Here is a tiny trained network, its code and every weight. The questions are about switching its units off for an input and a class, where a switched-off unit gives its printed mean instead of its output.

import numpy as np


def w(rows, s, z=0):
    codes = np.array(rows[::2]) - 128.0
    scale = np.full(codes.shape[1], s)
    scale[-1] = z or s
    return codes * scale


def f(y):
    return np.maximum(y, 0)


def log_softmax(a):
    a = a - a.max(-1, keepdims=True)
    return a - np.log(np.exp(a).sum(-1, keepdims=True))


def net(x, mask):
    res = np.array(x, float).reshape(1, 2) / 4 @ E
    y = f(res @ A[0][:, :-1].T + A[0][:, -1])
    res = res + np.where(mask, y, B[0][:, -1]) @ B[0][:, :-1]
    return log_softmax(res[-1] @ U[:, :-1].T + U[:, -1])


A, B = {}, {}
E = w([
[88,148,67,11,136,160,18],'x0',
[227,202,167,108,220,17,72],'x1',
],0.011)
A[0] = w([
[56,31,48,155,6,173,153,98],'n0',
[177,119,148,193,213,160,192,83],'n1',
[116,112,101,221,181,103,140,249],'n2',
[165,89,65,106,193,182,46,126],'n3',
[187,69,203,164,90,95,212,90],'n4',
[185,118,202,197,104,132,198,81],'n5',
[88,85,45,36,99,138,29,173],'n6',
[189,122,176,142,193,46,80,59],'n7',
[90,112,181,96,147,156,29,71],'n8',
[189,121,165,144,51,121,250,181],'n9',
[150,133,123,124,241,2,75,75],'n10',
[156,98,181,163,150,63,230,97],'n11',
[206,121,137,118,217,128,80,204],'n12',
[76,104,135,116,90,202,172,139],'n13',
[108,113,60,57,180,97,117,78],'n14',
[182,102,140,175,86,70,142,87],'n15',
[245,184,133,145,166,57,128,163],'n16',
[50,13,123,132,33,137,155,111],'n17',
],0.0099,0.015)
B[0] = w([
[150,155,171,172,147,158,114,231],'n0',
[147,117,107,110,149,104,48,161],'n1',
[180,94,81,104,113,116,243,226],'n2',
[131,123,112,66,144,102,111,182],'n3',
[131,150,97,103,150,96,48,182],'n4',
[121,155,114,73,164,116,34,179],'n5',
[166,142,97,78,136,108,143,250],'n6',
[135,145,165,197,127,154,85,175],'n7',
[107,132,105,90,161,90,6,155],'n8',
[174,115,133,90,154,80,139,217],'n9',
[162,132,165,168,167,188,96,196],'n10',
[169,142,112,111,152,93,75,183],'n11',
[190,155,140,154,103,159,187,219],'n12',
[178,173,163,127,152,156,136,200],'n13',
[121,124,103,118,120,114,4,158],'n14',
[134,118,116,122,139,112,58,152],'n15',
[158,138,151,121,118,186,146,220],'n16',
[174,149,162,174,145,145,113,211],'n17',
],0.014,0.018)
U = w([
[160,160,211,189,154,183,113,104],'0',
[149,146,75,83,163,91,76,96],'1',
[163,137,96,99,134,134,250,252],'2',
[105,116,126,129,97,93,120,104],'3',
[97,121,111,145,151,118,142,97],'4',
[119,122,164,132,92,148,148,105],'5',
[99,130,141,141,117,133,144,100],'6',
[98,139,92,159,133,120,142,95],'7',
],0.018,0.012)

Each question gives the input, the list of numbers given to net, and the class t.
The units are the neurons (one row each of A and B). Each row of codes is followed by its name. A weight is (code - 128) times the scale printed after its matrix; where a second scale follows, it is the last column's (A, B and U).
mask holds one flag per neuron, in row order. A switched-off neuron (its flag False) gives its mean, the last column of its row in B, instead of its output. The means were averaged over made-up inputs and are rounded, as every weight is.
A unit's drop is (log p(t) with every unit on - log p(t) with that unit switched off) / (log p(t) with every unit on - log p(t) with every unit switched off).
The circuit of an input: a set's keep is (log p(t) with only the set's units on - log p(t) with every unit switched off) / (log p(t) with every unit on - log p(t) with every unit switched off). Starting from the 12 units with the biggest drops (on a tie, the unit counted first), units are removed one at a time, each time the one whose removal leaves the highest keep (on an exact tie, the one counted first), for as long as the keep stays at least 0.8.
circuit, biggest first: the units of the circuit, biggest drop first
top k neurons: the k neurons with the biggest drops, biggest first
drop when u is switched off: that unit's drop, to one decimal
input [3,4], class 0: circuit, biggest first	(n10)
input [3,-4], class 0: top 3 neurons	(n2, n0, n17)
input [1,4], class 0: top 4 neurons	(n10, n6, n7, n9)
input [8,8], class 0: top 4 neurons	(n10, n12, n7, n16)
input [3,-3], class 2: top 3 neurons	(n10, n7, n6)
input [-2,3], class 2: top 2 neurons	(n0, n2)
input [-1,-3], class 2: top 2 neurons	(n10, n7)
input [-3,3], class 2: top 2 neurons	(n2, n0)
input [-8,7], class 1: drop when n15 is switched off	0.2
input [-3,-3], class 2: drop when n7 is switched off	0.4
input [-4,-1], class 1: drop when n12 is switched off	0.1
